Here is a tiny trained network, its code and every weight. The questions are about switching its units off for an input and a target symbol, where a switched-off unit gives its printed mean instead of its output.

import numpy as np


def w(rows, s, z=0):
    codes = np.array(rows[::2]) - 128.0
    scale = np.full(codes.shape[1], s)
    scale[-1] = z or s
    return codes * scale


def f(y):
    return np.maximum(y, 0)


def softmax(a):
    e = np.exp(a - a.max(-1, keepdims=True))
    return e / e.sum(-1, keepdims=True)


def log_softmax(a):
    a = a - a.max(-1, keepdims=True)
    return a - np.log(np.exp(a).sum(-1, keepdims=True))


def net(x, mask):
    ids = ['αζθμξπσφω'.index(c) for c in x.split()]
    T = len(ids)
    res = E[ids] + P[:T]
    u = 0
    for l in range(3):
        q, k, v = (res @ M[l].T for M in (Q, K, V))
        z = softmax(np.where(np.tri(T) > 0, q @ k.T / 3**0.5, -1e9)) @ v
        res = res + np.where(mask[u], z, O[l][:, -1]) @ O[l][:, :-1]
        u += 1
        y = f(res @ A[l][:, :-1].T + A[l][:, -1])
        res = res + np.where(mask[u : u + 4], y, B[l][:, -1]) @ B[l][:, :-1]
        u += 4
    return log_softmax(res[-1] @ U[:, :-1].T + U[:, -1])


Q, K, V, O, A, B = {}, {}, {}, {}, {}, {}
E = w([
[146,76,114,86],'α',
[42,79,210,162],'ζ',
[254,126,38,71],'θ',
[191,126,119,138],'μ',
[163,102,113,83],'ξ',
[233,126,95,222],'π',
[135,136,170,39],'σ',
[29,161,29,238],'φ',
[141,95,148,204],'ω',
],0.0092)
P = w([
[135,77,110,130],'0',
[86,192,149,105],'1',
[126,245,150,133],'2',
[103,180,140,134],'3',
[111,155,116,121],'4',
[96,143,106,121],'5',
[98,134,95,118],'6',
[97,122,88,121],'7',
[83,112,86,131],'8',
[91,103,81,140],'9',
[77,86,93,166],'10',
[100,98,95,154],'11',
],0.012)
Q[0] = w([
[102,166,83,174],'L0H0',
[84,148,7,147],'L0H0',
[142,141,175,129],'L0H0',
],0.013)
K[0] = w([
[2,141,21,252],'L0H0',
[9,55,27,166],'L0H0',
[139,187,235,70],'L0H0',
],0.0061)
V[0] = w([
[3,169,127,226],'L0H0',
[32,216,87,225],'L0H0',
[110,221,165,135],'L0H0',
],0.004)
O[0] = w([
[127,111,41,111,220],'L0H0',
[126,163,17,2,250],'L0H0',
[148,134,63,52,132],'L0H0',
],0.0077,0.0019)
A[0] = w([
[65,114,201,177,7],'L0N0',
[151,46,84,54,137],'L0N1',
[77,236,2,56,230],'L0N2',
[54,238,190,242,86],'L0N3',
],0.0055,0.0014)
B[0] = w([
[176,163,242,103,138],'L0N0',
[174,175,194,47,172],'L0N1',
[38,3,95,184,253],'L0N2',
[218,50,168,118,147],'L0N3',
],0.0063,0.0058)
Q[1] = w([
[126,145,126,142],'L1H0',
[151,213,160,119],'L1H0',
[117,2,3,164],'L1H0',
],0.0067)
K[1] = w([
[155,236,74,130],'L1H0',
[195,142,116,58],'L1H0',
[38,64,3,96],'L1H0',
],0.006)
V[1] = w([
[65,179,114,37],'L1H0',
[201,130,18,107],'L1H0',
[110,203,217,254],'L1H0',
],0.0079)
O[1] = w([
[151,153,142,255,135],'L1H0',
[83,94,172,166,195],'L1H0',
[51,147,35,50,2],'L1H0',
],0.0089,0.0057)
A[1] = w([
[77,132,66,113,253],'L1N0',
[44,125,251,103,133],'L1N1',
[109,78,144,127,63],'L1N2',
[154,177,42,127,190],'L1N3',
],0.011,0.004)
B[1] = w([
[123,62,185,54,253],'L1N0',
[128,139,176,104,208],'L1N1',
[123,189,124,172,178],'L1N2',
[144,2,108,48,184],'L1N3',
],0.0093,0.0047)
Q[2] = w([
[158,98,201,132],'L2H0',
[94,254,48,122],'L2H0',
[160,116,88,91],'L2H0',
],0.01)
K[2] = w([
[82,33,64,182],'L2H0',
[112,198,72,21],'L2H0',
[1,85,125,114],'L2H0',
],0.0081)
V[2] = w([
[254,156,153,32],'L2H0',
[60,161,226,95],'L2H0',
[185,53,125,87],'L2H0',
],0.0097)
O[2] = w([
[241,167,143,71,35],'L2H0',
[132,27,254,222,90],'L2H0',
[154,209,146,136,254],'L2H0',
],0.0094,0.0072)
A[2] = w([
[77,121,243,63,204],'L2N0',
[231,253,162,159,164],'L2N1',
[34,192,136,15,254],'L2N2',
[114,246,110,88,114],'L2N3',
],0.0076,0.0056)
B[2] = w([
[149,53,58,178,253],'L2N0',
[50,249,253,73,217],'L2N1',
[210,164,5,162,236],'L2N2',
[5,132,150,53,160],'L2N3',
],0.0066,0.0078)
U = w([
[120,98,216,155,154],'α',
[121,109,135,132,106],'ζ',
[68,208,181,148,94],'θ',
[175,2,161,142,62],'μ',
[117,109,192,153,214],'ξ',
[209,107,45,209,152],'π',
[108,158,10,114,203],'σ',
[74,95,131,127,3],'φ',
[134,110,197,174,154],'ω',
],0.0087,0.0029)

Each question gives the input, a string of symbols that net reads in full, and the target symbol t.
The units are the heads (3 rows each of Q, K, V and O) and the neurons (one row each of A and B). Each row of codes is followed by its name. A weight is (code - 128) times the scale printed after its matrix; where a second scale follows, it is the last column's (O, A, B and U).
mask holds one flag per unit, layer by layer, with each layer's heads first. A switched-off unit (its flag False) gives its mean, the last column of its rows in O or B, instead of its output. The means were averaged over made-up inputs and are rounded, as every weight is.
A unit's drop is (log p(t) with every unit on - log p(t) with that unit switched off) / (log p(t) with every unit on - log p(t) with every unit switched off).
The circuit of an input: a set's keep is (log p(t) with only the set's units on - log p(t) with every unit switched off) / (log p(t) with every unit on - log p(t) with every unit switched off). Starting from the 12 units with the biggest drops (on a tie, the unit counted first), units are removed one at a time, each time the one whose removal leaves the highest keep (on an exact tie, the one counted first), for as long as the keep stays at least 0.8.
circuit, biggest first: the units of the circuit, biggest drop first
unit that matters most: the unit with the biggest drop
k most important neurons of layer l: the k neurons of layer l with the biggest drops, biggest first
input π ζ ω σ π ξ θ π π π π θ, target σ: unit that matters most -> L2H0
input θ π α α π θ θ, target θ: circuit, biggest first -> L2H0; L2N1; L1H0
input π ω π π θ π σ π ω π ξ, target σ: circuit, biggest first -> L1N1; L2H0
input π π π ω, target σ: circuit, biggest first -> L1H0; L2N2
input θ ξ ζ π π σ, target σ: circuit, biggest first -> L2N2; L1H0; L0H0
input θ θ φ, target φ: circuit, biggest first -> L1H0; L0H0; L0N2; L2H0
input ω μ ξ σ θ φ ξ ζ, target φ: circuit, biggest first -> L2H0; L0H0; L1H0; L0N2
input ζ θ ξ ζ ξ ζ μ, target μ: circuit, biggest first -> L2H0; L2N1
input θ ω θ π σ, target σ: circuit, biggest first -> L1H0; L2N2; L0H0
input ζ μ π μ ζ π, target μ: circuit, biggest first -> L2H0; L2N2; L2N1
input π π α, target σ: circuit, biggest first -> L2N2; L1H0
input σ μ π ξ, target σ: circuit, biggest first -> L1H0; L0H0
input σ α ξ σ ζ ζ, target μ: circuit, biggest first -> L2H0; L2N0
input σ ω μ φ φ α, target φ: circuit, biggest first -> L2H0; L0H0; L1H0; L0N2
input π ζ ω, target μ: unit that matters most -> L1H0
input μ π θ θ ω, target θ: 2 most important neurons of layer 0 -> L0N2; L0N3
input ζ α ω ζ σ π θ ω π α θ ξ, target θ: 3 most important neurons of layer 2 -> L2N1; L2N0; L2N3
input ζ α π ζ π ζ, target σ: 3 most important neurons of layer 2 -> L2N2; L2N0; L2N3
input σ π ζ π ξ θ θ ζ, target θ: 2 most important neurons of layer 1 -> L1N3; L1N1
input α α π θ π π ω π α, target σ: 2 most important neurons of layer 0 -> L0N1; L0N2
input μ ω ξ, target π: 3 most important neurons of layer 1 -> L1N3; L1N0; L1N1
input θ θ π, target θ: 3 most important neurons of layer 2 -> L2N1; L2N3; L2N0
input α ξ ζ α, target μ: 2 most important neurons of layer 1 -> L1N3; L1N0
input ζ ζ ξ ω ω π ω, target σ: 3 most important neurons of layer 1 -> L1N3; L1N1; L1N2
input θ π μ, target σ: 2 most important neurons of layer 1 -> L1N3; L1N1
